Below is a small trained network, with its code and all its weights. Each question gives an input and a class and asks what happens when units are switched off, that is, made to give their printed mean instead of their output.

import numpy as np


def w(rows, s, z=0):
    codes = np.array(rows[::2]) - 128.0
    scale = np.full(codes.shape[1], s)
    scale[-1] = z or s
    return codes * scale


def f(y):
    return y / 2 * (1 + np.tanh(0.7978845608 * (y + 0.044715 * y**3)))


def log_softmax(a):
    a = a - a.max(-1, keepdims=True)
    return a - np.log(np.exp(a).sum(-1, keepdims=True))


def net(x, mask):
    res = np.array(x, float).reshape(1, 8) / 4 @ E
    y = f(res @ A[0][:, :-1].T + A[0][:, -1])
    res = res + np.where(mask, y, B[0][:, -1]) @ B[0][:, :-1]
    return log_softmax(res[-1] @ U[:, :-1].T + U[:, -1])


A, B = {}, {}
E = w([
[183,154,100,167,139,125,46,147,161,91,118],'x0',
[137,133,151,154,120,121,169,146,111,118,86],'x1',
[241,154,175,129,71,39,130,33,103,62,169],'x2',
[139,92,63,58,83,44,148,254,96,105,144],'x3',
[138,156,126,134,143,114,40,162,181,167,193],'x4',
[115,130,55,194,48,67,179,105,201,166,106],'x5',
[138,158,113,126,141,115,54,140,163,148,150],'x6',
[90,236,77,90,175,180,229,173,154,14,123],'x7',
],0.0072)
A[0] = w([
[111,71,48,93,151,55,94,175,93,95,109,113],'n1',
[164,18,145,154,100,163,74,149,166,144,78,151],'n2',
[151,226,98,118,148,157,164,157,96,129,158,24],'n3',
[17,134,112,200,111,177,48,246,88,148,93,71],'n4',
[158,205,91,137,177,141,164,144,143,113,137,25],'n5',
[174,51,128,153,120,151,113,129,118,181,119,29],'n6',
[26,140,68,175,176,175,175,158,180,168,84,248],'n7',
[79,149,105,225,65,80,157,153,156,169,91,173],'n8',
[181,30,130,138,137,94,89,154,128,135,37,109],'n9',
[104,72,194,59,187,174,84,107,85,98,112,191],'n10',
[185,206,64,104,131,166,171,172,131,124,157,27],'n11',
[88,193,96,116,177,158,201,148,184,60,97,72],'n12',
[122,174,101,103,102,171,169,120,148,93,150,5],'n13',
[53,122,77,190,50,63,135,107,174,99,169,111],'n14',
[149,194,207,58,111,174,78,193,52,127,106,47],'n15',
[154,113,70,89,39,100,143,204,130,139,137,65],'n16',
[108,32,89,54,125,73,177,164,37,75,91,229],'n17',
[183,122,162,139,173,173,76,186,46,88,180,26],'n18',
[134,190,170,159,146,229,108,18,159,171,85,90],'n19',
[79,84,85,155,171,237,140,178,148,117,84,65],'n20',
[159,77,136,138,95,159,148,115,100,203,86,141],'n21',
[112,147,161,70,190,103,189,145,207,144,122,156],'n22',
[171,149,90,141,135,150,76,144,171,254,240,159],'n23',
[160,214,145,212,88,110,207,153,181,160,66,255],'n24',
[2,17,130,133,113,165,64,157,148,122,114,90],'n25',
[112,197,106,91,146,69,56,186,160,153,207,245],'n26',
[120,187,213,64,187,51,151,107,129,108,129,25],'n27',
[115,145,76,182,65,155,146,65,211,163,120,32],'n28',
[108,105,141,83,99,74,61,143,101,152,89,31],'n29',
[133,97,122,158,126,126,130,77,65,213,178,37],'n30',
[162,163,164,110,100,74,134,93,107,90,219,101],'n31',
[125,106,155,122,169,126,76,119,107,127,89,8],'n32',
[123,131,145,143,153,165,129,98,169,176,122,128],'n33',
[105,136,175,176,162,159,133,49,184,127,42,135],'n34',
],0.0072,0.004)
B[0] = w([
[82,147,183,124,140,116,177,191,165,122,90,179],'n1',
[95,165,71,150,121,109,120,143,100,129,151,196],'n2',
[121,166,65,155,104,129,120,125,147,197,158,147],'n3',
[216,183,190,66,125,122,92,88,132,90,66,211],'n4',
[101,171,42,153,46,139,118,139,101,187,159,150],'n5',
[140,174,10,95,2,80,115,172,108,197,191,159],'n6',
[141,97,137,118,120,72,126,103,130,97,135,255],'n7',
[167,98,43,133,186,130,86,125,40,114,137,205],'n8',
[53,184,83,146,81,99,170,143,100,144,185,177],'n9',
[94,56,48,120,146,150,89,86,92,134,130,206],'n10',
[128,203,78,148,86,180,187,152,84,145,188,154],'n11',
[126,151,85,172,88,132,89,106,107,159,185,199],'n12',
[164,206,105,136,67,135,88,167,57,228,157,139],'n13',
[180,52,103,48,185,186,107,152,120,149,52,184],'n14',
[125,38,73,58,147,182,143,155,100,194,111,160],'n15',
[87,75,160,128,112,148,197,208,181,146,60,178],'n16',
[129,123,162,187,162,116,93,142,206,77,197,227],'n17',
[141,103,102,128,162,167,125,125,144,166,96,162],'n18',
[77,147,150,115,139,113,231,237,195,104,107,230],'n19',
[193,168,121,60,104,105,88,94,146,119,101,194],'n20',
[115,145,158,127,111,82,68,82,120,132,213,187],'n21',
[164,180,127,149,117,163,136,126,101,99,187,158],'n22',
[121,147,154,172,143,166,83,109,94,96,157,217],'n23',
[108,64,103,97,154,147,60,74,96,90,153,218],'n24',
[197,146,166,110,57,96,147,63,116,93,67,195],'n25',
[79,111,158,162,197,102,113,68,188,92,161,223],'n26',
[163,105,88,97,82,131,59,139,97,128,60,146],'n27',
[171,92,94,116,192,177,163,199,164,190,93,176],'n28',
[134,183,118,164,98,143,198,181,100,167,162,150],'n29',
[93,167,120,118,93,139,142,101,160,164,165,174],'n30',
[197,137,147,39,101,100,117,88,152,127,31,193],'n31',
[160,120,88,112,134,157,149,174,97,217,141,131],'n32',
[122,101,165,101,102,115,132,169,182,113,106,165],'n33',
[76,132,148,151,126,90,213,151,226,135,134,207],'n34',
],0.0069,0.0086)
U = w([
[103,210,68,134,2,138,128,146,83,232,192,31],'0',
[151,2,65,77,183,224,120,154,92,215,74,66],'1',
[228,177,181,74,53,74,123,70,129,100,44,45],'2',
[82,105,124,137,126,122,123,104,118,87,143,252],'3',
[71,131,174,136,110,134,209,230,189,139,112,45],'4',
[102,109,136,144,133,123,121,87,107,96,163,196],'5',
[89,101,145,146,126,133,114,94,115,97,157,191],'6',
],0.0072,0.0046)

Each question gives the input, the list of numbers given to net, and the class t.
The units are the neurons (one row each of A and B). Each row of codes is followed by its name. A weight is (code - 128) times the scale printed after its matrix; where a second scale follows, it is the last column's (A, B and U).
mask holds one flag per neuron, in row order. A switched-off neuron (its flag False) gives its mean, the last column of its row in B, instead of its output. The means were averaged over made-up inputs and are rounded, as every weight is.
A unit's drop is (log p(t) with every unit on - log p(t) with that unit switched off) / (log p(t) with every unit on - log p(t) with every unit switched off).
The circuit of an input: a set's keep is (log p(t) with only the set's units on - log p(t) with every unit switched off) / (log p(t) with every unit on - log p(t) with every unit switched off). Starting from the 12 units with the biggest drops (on a tie, the unit counted first), units are removed one at a time, each time the one whose removal leaves the highest keep (on an exact tie, the one counted first), for as long as the keep stays at least 0.8.
units of the circuit, in order: the units of the circuit, biggest drop first
k most important neurons: the k neurons with the biggest drops, biggest first
input [1,2,-6,-1,1,-3,2,-3], class 2: units of the circuit, in order -> (n4, n25)
input [1,-3,4,5,-4,6,-5,5], class 1: most important neuron -> (n14)
input [-4,8,3,-2,-6,-8,-2,5], class 1: units of the circuit, in order -> (n15, n10)
input [-8,2,2,6,7,7,-4,4], class 1: units of the circuit, in order -> (n14, n8)
input [-7,1,3,-8,-5,6,-3,2], class 4: 3 most important neurons -> (n19, n34, n28)
input [1,4,-2,7,1,0,2,-1], class 4: units of the circuit, in order -> (n16, n1)
input [3,2,-4,4,-2,7,-2,5], class 1: units of the circuit, in order -> (n14, n8)
input [1,-6,-8,-7,-7,6,-1,-3], class 2: units of the circuit, in order -> (n25, n20)
input [-8,-3,7,-7,6,-7,-1,2], class 1: 2 most important neurons -> (n10, n15)
input [-2,-2,-2,-1,6,-6,5,-7], class 0: units of the circuit, in order -> (n6, n29)
input [-4,-1,4,5,3,0,-2,3], class 4: units of the circuit, in order -> (n16, n8)
input [2,-3,-8,-7,3,-3,-8,1], class 2: 3 most important neurons -> (n20, n4, n25)
input [-3,5,7,4,-4,3,-2,-7], class 0: units of the circuit, in order -> (n9, n6)
input [2,7,5,7,8,-8,2,-2], class 1: units of the circuit, in order -> (n15)
input [-6,3,-8,-6,3,7,-5,7], class 2: units of the circuit, in order -> (n20, n7)
input [-8,-4,-5,-8,8,7,4,-7], class 4: 2 most important neurons -> (n19, n28)
input [-8,6,-6,-3,-1,-3,5,4], class 2: 2 most important neurons -> (n20, n4)
input [-4,-5,5,8,-3,1,-3,6], class 4: 2 most important neurons -> (n16, n17)
input [-5,-7,6,7,4,-6,4,8], class 0: 4 most important neurons -> (n11, n3, n13, n5)
input [-1,-6,-1,7,-1,4,-4,2], class 4: units of the circuit, in order -> (n16)
input [6,3,-7,2,5,0,4,5], class 2: 2 most important neurons -> (n4, n20)
input [8,3,-5,-8,3,4,8,5], class 4: 2 most important neurons -> (n19, n34)
input [6,1,-8,-2,1,-7,0,7], class 2: 3 most important neurons -> (n4, n20, n7)
input [4,6,-4,-6,1,6,2,-4], class 1: 4 most important neurons -> (n28, n8, n24, n17)
